Below are the code and all the weights of a small trained network. Each question names an input and a class and asks about switching units off, where a switched-off unit gives its printed mean instead of its output.

import numpy as np


def w(rows, s, z=0):
    codes = np.array(rows[::2]) - 128.0
    scale = np.full(codes.shape[1], s)
    scale[-1] = z or s
    return codes * scale


def f(y):
    return np.maximum(y, 0)


def log_softmax(a):
    a = a - a.max(-1, keepdims=True)
    return a - np.log(np.exp(a).sum(-1, keepdims=True))


def net(x, mask):
    res = np.array(x, float).reshape(1, 4) / 4 @ E
    y = f(res @ A[0][:, :-1].T + A[0][:, -1])
    res = res + np.where(mask, y, B[0][:, -1]) @ B[0][:, :-1]
    return log_softmax(res[-1] @ U[:, :-1].T + U[:, -1])


A, B = {}, {}
E = w([
[165,91,179,134,123,52,114,46,92,97,132,100],'x0',
[71,109,128,210,29,192,208,82,125,142,219,11],'x1',
[34,95,117,153,145,85,217,156,171,198,108,154],'x2',
[123,152,118,180,83,155,78,60,45,138,33,140],'x3',
],0.011)
A[0] = w([
[109,121,146,18,220,101,119,27,138,156,127,119,118],'neuron 1',
[77,110,192,150,108,85,204,128,201,141,199,156,154],'neuron 2',
[121,40,181,149,141,57,120,67,54,59,151,102,163],'neuron 3',
[161,182,153,18,219,100,94,180,146,130,113,166,175],'neuron 4',
[194,143,108,133,168,99,84,188,207,65,150,171,193],'neuron 5',
[170,123,164,168,51,103,164,115,71,119,220,37,158],'neuron 6',
[75,118,100,146,138,192,187,208,185,250,137,148,242],'neuron 7',
[55,136,115,125,110,62,63,137,27,101,46,176,253],'neuron 8',
[144,171,64,254,167,196,135,144,90,112,86,197,184],'neuron 9',
[87,144,89,178,96,115,157,247,197,143,134,104,114],'neuron 10',
[138,122,140,109,58,106,144,84,123,69,228,122,217],'neuron 11',
],0.0075,0.0028)
B[0] = w([
[169,90,125,97,228,97,159,86,142,128,164,197,187],'neuron 1',
[5,133,143,169,173,140,147,84,120,205,130,94,220],'neuron 2',
[209,33,219,213,195,109,170,156,164,124,89,118,221],'neuron 3',
[80,171,204,83,115,150,94,238,86,111,156,104,245],'neuron 4',
[68,143,237,43,119,134,124,204,175,126,144,185,207],'neuron 5',
[47,84,127,221,58,90,82,205,118,170,119,92,232],'neuron 6',
[63,195,130,139,126,45,139,106,109,175,84,173,245],'neuron 7',
[218,94,124,77,156,180,140,112,79,231,76,125,247],'neuron 8',
[210,181,57,77,94,165,69,86,43,190,88,194,200],'neuron 9',
[120,128,78,59,191,25,156,33,138,91,190,175,202],'neuron 10',
[121,102,147,145,99,99,152,254,179,188,157,58,202],'neuron 11',
],0.008,0.012)
U = w([
[110,203,170,17,142,155,83,221,157,124,171,155,136],'0',
[80,205,83,154,156,83,226,100,179,195,176,156,133],'1',
[124,167,43,167,72,114,105,182,153,79,203,107,71],'2',
[103,110,137,202,43,121,101,186,147,176,176,42,174],'3',
[254,71,213,185,159,125,144,84,105,175,83,115,37],'4',
[179,107,182,103,106,124,188,166,157,107,216,155,99],'5',
[150,98,111,132,135,229,155,102,203,59,150,123,4],'6',
[174,173,60,80,10,189,72,108,70,217,45,174,228],'7',
],0.0081,0.0032)

Each question gives the input, the list of numbers given to net, and the class t.
The units are the neurons (one row each of A and B). Each row of codes is followed by its name. A weight is (code - 128) times the scale printed after its matrix; where a second scale follows, it is the last column's (A, B and U).
mask holds one flag per neuron, in row order. A switched-off neuron (its flag False) gives its mean, the last column of its row in B, instead of its output. The means were averaged over made-up inputs and are rounded, as every weight is.
A unit's drop is (log p(t) with every unit on - log p(t) with that unit switched off) / (log p(t) with every unit on - log p(t) with every unit switched off).
The circuit of an input: a set's keep is (log p(t) with only the set's units on - log p(t) with every unit switched off) / (log p(t) with every unit on - log p(t) with every unit switched off). Starting from all 11 units, units are removed one at a time, each time the one whose removal leaves the highest keep (on an exact tie, the one counted first), for as long as the keep stays at least 0.8.
units of the circuit, in order: the units of the circuit, biggest drop first
k most important neurons: the k neurons with the biggest drops, biggest first
drop of u: that unit's drop, to one decimal
input [-1,7,4,2], class 1: 4 most important neurons : (neuron 10; neuron 7; neuron 4; neuron 2)
input [-5,-1,4,3], class 7: units of the circuit, in order : (neuron 9)
input [6,0,-3,-7], class 3: units of the circuit, in order : (neuron 6; neuron 11)
input [2,-5,7,3], class 7: units of the circuit, in order : (neuron 3; neuron 8)
input [-4,5,-2,-6], class 1: 3 most important neurons : (neuron 10; neuron 7; neuron 4)
input [7,-6,-8,-2], class 0: 2 most important neurons : (neuron 4; neuron 5)
input [5,0,1,-7], class 3: 3 most important neurons : (neuron 2; neuron 11; neuron 10)
input [-5,1,-1,-7], class 1: 3 most important neurons : (neuron 7; neuron 10; neuron 2)
input [8,6,-5,6], class 3: drop of neuron 6 : 2.9
input [-2,7,2,-4], class 1: drop of neuron 7 : 0.5
input [0,4,-8,-8], class 3: drop of neuron 4 : 0.0
input [-1,1,7,6], class 7: drop of neuron 9 : 0.1
